Below is a small trained network, with its code and all its weights. Each question gives an input and a target symbol and asks what happens when units are switched off, that is, made to give their printed mean instead of their output.

import numpy as np


def w(rows, s, z=0):
    codes = np.array(rows[::2]) - 128.0
    scale = np.full(codes.shape[1], s)
    scale[-1] = z or s
    return codes * scale


def f(y):
    return np.maximum(y, 0)


def softmax(a):
    e = np.exp(a - a.max(-1, keepdims=True))
    return e / e.sum(-1, keepdims=True)


def log_softmax(a):
    a = a - a.max(-1, keepdims=True)
    return a - np.log(np.exp(a).sum(-1, keepdims=True))


def net(x, mask):
    ids = ['αδεζηθλμξστψ'.index(c) for c in x.split()]
    T = len(ids)
    res = E[ids] + P[:T]
    u = 0
    for l in range(2):
        q, k, v = (res @ M[l].T for M in (Q, K, V))
        z = softmax(np.where(np.tri(T) > 0, q @ k.T / 2**0.5, -1e9)) @ v
        res = res + np.where(mask[u], z, O[l][:, -1]) @ O[l][:, :-1]
        u += 1
        y = f(res @ A[l][:, :-1].T + A[l][:, -1])
        res = res + np.where(mask[u : u + 4], y, B[l][:, -1]) @ B[l][:, :-1]
        u += 4
    return log_softmax(res[-1] @ U[:, :-1].T + U[:, -1])


Q, K, V, O, A, B = {}, {}, {}, {}, {}, {}
E = w([
[135,160,32,81,111,78],'α',
[221,235,87,123,161,107],'δ',
[117,184,39,180,61,145],'ε',
[115,110,203,156,169,248],'ζ',
[110,92,187,95,118,125],'η',
[157,76,192,104,107,142],'θ',
[127,51,116,188,100,38],'λ',
[174,104,153,105,84,188],'μ',
[78,188,182,97,110,101],'ξ',
[39,98,210,208,50,101],'σ',
[62,156,123,13,45,155],'τ',
[64,206,211,142,94,173],'ψ',
],0.015)
P = w([
[128,100,124,101,137,109],'0',
[158,140,138,115,78,74],'1',
[173,163,136,139,51,49],'2',
[164,193,118,157,2,29],'3',
[206,187,105,167,16,22],'4',
[220,193,81,161,22,21],'5',
],0.0063)
Q[0] = w([
[136,134,189,120,5,78],'L0H1',
[194,205,158,107,19,27],'L0H1',
],0.012)
K[0] = w([
[151,125,107,235,95,23],'L0H1',
[198,92,78,208,121,1],'L0H1',
],0.0082)
V[0] = w([
[167,139,255,71,134,155],'L0H1',
[54,74,198,191,131,83],'L0H1',
],0.0088)
O[0] = w([
[108,91,163,54,215,179,2],'L0H1',
[11,156,28,181,204,101,109],'L0H1',
],0.011,0.0053)
A[0] = w([
[35,97,200,166,225,145,95],'L0N1',
[192,254,184,18,176,96,2],'L0N2',
[84,92,218,28,188,93,129],'L0N3',
[220,77,147,84,250,163,117],'L0N4',
],0.0044,0.0022)
B[0] = w([
[141,140,126,152,161,146,188],'L0N1',
[74,217,167,87,121,151,252],'L0N2',
[142,79,142,69,254,129,180],'L0N3',
[133,81,184,181,70,111,179],'L0N4',
],0.0085,0.0036)
Q[1] = w([
[205,138,198,128,1,159],'L1H1',
[145,99,174,103,147,158],'L1H1',
],0.0067)
K[1] = w([
[254,168,67,132,114,100],'L1H1',
[171,122,136,140,217,137],'L1H1',
],0.0089)
V[1] = w([
[171,2,70,113,132,76],'L1H1',
[119,89,184,231,109,171],'L1H1',
],0.0088)
O[1] = w([
[199,103,9,104,125,114,3],'L1H1',
[177,151,121,204,47,213,99],'L1H1',
],0.012,0.0056)
A[1] = w([
[134,80,58,144,94,98,254],'L1N1',
[137,134,41,177,131,110,172],'L1N2',
[114,36,106,63,162,138,79],'L1N3',
[136,42,91,152,255,110,54],'L1N4',
],0.0091,0.0019)
B[1] = w([
[161,179,156,160,213,143,236],'L1N1',
[157,127,182,65,117,158,254],'L1N2',
[83,9,115,113,67,158,163],'L1N3',
[126,77,102,198,145,80,171],'L1N4',
],0.011,0.0086)
U = w([
[89,112,93,54,96,162,105],'α',
[165,153,200,100,149,139,74],'δ',
[192,110,92,68,75,7,139],'ε',
[154,70,132,145,128,148,106],'ζ',
[146,119,145,141,171,249,253],'η',
[175,129,126,224,29,167,79],'θ',
[51,143,108,213,105,169,145],'λ',
[55,146,112,102,196,57,78],'μ',
[98,164,108,169,157,76,130],'ξ',
[140,165,129,143,255,193,183],'σ',
[111,83,118,141,122,101,78],'τ',
[179,92,109,64,109,230,131],'ψ',
],0.0069,0.0061)

Each question gives the input, a string of symbols that net reads in full, and the target symbol t.
The units are the heads (2 rows each of Q, K, V and O) and the neurons (one row each of A and B). Each row of codes is followed by its name. A weight is (code - 128) times the scale printed after its matrix; where a second scale follows, it is the last column's (O, A, B and U).
mask holds one flag per unit, layer by layer, with each layer's heads first. A switched-off unit (its flag False) gives its mean, the last column of its rows in O or B, instead of its output. The means were averaged over made-up inputs and are rounded, as every weight is.
A unit's drop is (log p(t) with every unit on - log p(t) with that unit switched off) / (log p(t) with every unit on - log p(t) with every unit switched off).
The circuit of an input: a set's keep is (log p(t) with only the set's units on - log p(t) with every unit switched off) / (log p(t) with every unit on - log p(t) with every unit switched off). Starting from all 10 units, units are removed one at a time, each time the one whose removal leaves the highest keep (on an exact tie, the one counted first), for as long as the keep stays at least 0.8.
circuit, biggest first: the units of the circuit, biggest drop first
top k neurons: the k neurons with the biggest drops, biggest first
k most important neurons of layer l: the k neurons of layer l with the biggest drops, biggest first
drop when u is switched off: that unit's drop, to one decimal
input λ ψ μ α, target λ: circuit, biggest first : (L0H1; L1H1)
input θ α λ δ, target σ: circuit, biggest first : (L0H1; L1N1; L1H1; L0N2)
input ξ ζ λ α, target σ: 3 most important neurons of layer 0 : (L0N3; L0N2; L0N1)
input ψ θ δ η ε μ, target θ: circuit, biggest first : (L0H1; L1H1; L0N2)
input ξ ξ λ, target ξ: circuit, biggest first : (L0H1)
input ξ θ θ, target ζ: top 3 neurons : (L0N3; L1N4; L1N3)
input θ δ λ, target σ: circuit, biggest first : (L1N1; L0H1; L1H1; L0N2)
input θ ξ θ δ δ μ, target δ: circuit, biggest first : (L0H1; L1H1; L0N2)
input α δ α, target ε: circuit, biggest first : (L0H1; L1H1)
input τ λ δ, target μ: top 2 neurons : (L0N2; L0N4)
input ζ ζ ε ψ δ μ, target δ: circuit, biggest first : (L1H1; L0H1; L0N2)
input ψ ξ ξ, target μ: circuit, biggest first : (L0H1; L1H1; L1N2; L0N3)
input θ τ ψ, target σ: top 2 neurons : (L0N1; L0N4)
input μ ψ α δ δ ξ, target δ: top neuron : (L0N2)
input σ ξ μ, target λ: top 3 neurons : (L1N1; L0N1; L0N3)
input ψ λ δ δ, target σ: 2 most important neurons of layer 0 : (L0N3; L0N1)
input δ τ δ ψ α ψ, target ε: circuit, biggest first : (L1H1; L0H1; L1N1)
input λ ζ ε, target σ: top 3 neurons : (L1N1; L0N2; L1N2)
input θ σ α ξ ψ, target ε: top 2 neurons : (L1N1; L0N2)
input μ μ ξ, target μ: 2 most important neurons of layer 1 : (L1N2; L1N1)
input μ ξ α ξ, target ε: most important neuron of layer 1 : (L1N1)
input δ δ δ θ λ, target σ: top 2 neurons : (L1N1; L1N2)
input ξ η η, target τ: 2 most important neurons of layer 0 : (L0N3; L0N2)
input ξ ξ δ η, target δ: drop when L0N2 is switched off : 0.5
input σ ξ ψ δ ε ξ, target θ: drop when L0N2 is switched off : 0.3
